Here is a tiny trained network, its code and every weight. The questions are about switching its units off for an input and a class, where a switched-off unit gives its printed mean instead of its output.

import numpy as np


def w(rows, s, z=0):
    codes = np.array(rows[::2]) - 128.0
    scale = np.full(codes.shape[1], s)
    scale[-1] = z or s
    return codes * scale


def norm(h):
    return h / np.sqrt((h * h).mean(-1, keepdims=True) + 1e-5)


def f(y):
    return y / 2 * (1 + np.tanh(0.7978845608 * (y + 0.044715 * y**3)))


def log_softmax(a):
    a = a - a.max(-1, keepdims=True)
    return a - np.log(np.exp(a).sum(-1, keepdims=True))


def net(x, mask):
    res = np.array(x, float).reshape(1, 8) / 4 @ E
    u = 0
    for l in range(3):
        y = f(norm(res) @ A[l][:, :-1].T + A[l][:, -1])
        res = res + np.where(mask[u : u + 5], y, B[l][:, -1]) @ B[l][:, :-1]
        u += 5
    return log_softmax(norm(res)[-1] @ U[:, :-1].T + U[:, -1])


A, B = {}, {}
E = w([
[119,200,106,103],'x0',
[175,172,138,109],'x1',
[122,95,50,223],'x2',
[63,42,211,157],'x3',
[71,97,245,226],'x4',
[16,159,31,107],'x5',
[106,254,76,211],'x6',
[64,21,110,88],'x7',
],0.0061)
A[0] = w([
[130,139,64,168,102],'L0N0',
[162,164,115,72,253],'L0N1',
[149,80,138,89,88],'L0N2',
[244,151,145,81,181],'L0N3',
[73,195,164,118,162],'L0N4',
],0.011,0.0039)
B[0] = w([
[176,169,101,50,177],'L0N0',
[254,119,81,127,246],'L0N1',
[107,52,53,99,156],'L0N2',
[191,133,164,221,253],'L0N3',
[216,99,167,112,195],'L0N4',
],0.0086,0.0041)
A[1] = w([
[45,133,164,89,37],'L1N0',
[115,74,231,90,131],'L1N1',
[140,118,90,160,251],'L1N2',
[100,38,51,174,165],'L1N3',
[71,63,129,253,177],'L1N4',
],0.011,0.0029)
B[1] = w([
[131,99,202,163,143],'L1N0',
[157,139,206,150,226],'L1N1',
[160,147,183,6,205],'L1N2',
[87,160,145,38,234],'L1N3',
[135,228,121,96,254],'L1N4',
],0.012,0.0051)
A[2] = w([
[109,68,108,148,2],'L2N0',
[129,111,68,56,84],'L2N1',
[76,145,255,122,147],'L2N2',
[151,76,69,179,24],'L2N3',
[221,132,220,173,73],'L2N4',
],0.0085,0.0045)
B[2] = w([
[3,189,3,174,98],'L2N0',
[106,130,240,127,168],'L2N1',
[221,79,179,157,254],'L2N2',
[140,237,129,100,102],'L2N3',
[131,13,69,172,243],'L2N4',
],0.0057,0.0048)
U = w([
[215,216,2,138,191],'0',
[141,22,58,84,21],'1',
[237,53,202,202,252],'2',
[101,113,126,56,75],'3',
],0.0086,0.0043)

Each question gives the input, the list of numbers given to net, and the class t.
The units are the neurons (one row each of A and B). Each row of codes is followed by its name. A weight is (code - 128) times the scale printed after its matrix; where a second scale follows, it is the last column's (A, B and U).
mask holds one flag per neuron, layer by layer. A switched-off neuron (its flag False) gives its mean, the last column of its row in B, instead of its output. The means were averaged over made-up inputs and are rounded, as every weight is.
A unit's drop is (log p(t) with every unit on - log p(t) with that unit switched off) / (log p(t) with every unit on - log p(t) with every unit switched off).
The circuit of an input: a set's keep is (log p(t) with only the set's units on - log p(t) with every unit switched off) / (log p(t) with every unit on - log p(t) with every unit switched off). Starting from the 12 units with the biggest drops (on a tie, the unit counted first), units are removed one at a time, each time the one whose removal leaves the highest keep (on an exact tie, the one counted first), for as long as the keep stays at least 0.8.
circuit, biggest first: the units of the circuit, biggest drop first
k most important neurons: the k neurons with the biggest drops, biggest first
top k neurons in layer l: the k neurons of layer l with the biggest drops, biggest first
drop of u: that unit's drop, to one decimal
input [-5,3,8,-7,0,3,-2,5], class 3: circuit, biggest first	(L1N3, L0N1)
input [3,-4,6,4,6,-2,8,3], class 0: circuit, biggest first	(L1N4)
input [1,-2,5,3,2,5,-8,5], class 3: circuit, biggest first	(L1N3, L1N4)
input [3,-5,7,-7,8,7,-8,-3], class 3: 2 most important neurons	(L1N3, L0N3)
input [6,-7,-5,6,-3,5,4,2], class 2: 2 most important neurons	(L1N0, L0N4)
input [-4,5,8,1,6,4,-7,-1], class 3: 2 most important neurons	(L1N3, L1N4)
input [0,1,5,8,7,2,6,-3], class 0: top 2 neurons in layer 1	(L1N4, L1N1)
input [-7,-8,2,1,-4,-3,-3,5], class 3: drop of L1N3	0.2
input [7,-1,7,-3,-1,4,-6,3], class 3: drop of L1N1	-0.1
input [-7,-6,3,-6,0,7,-2,-6], class 3: drop of L0N0	-0.4
input [-7,0,6,-4,4,2,0,-6], class 0: drop of L2N2	0.0
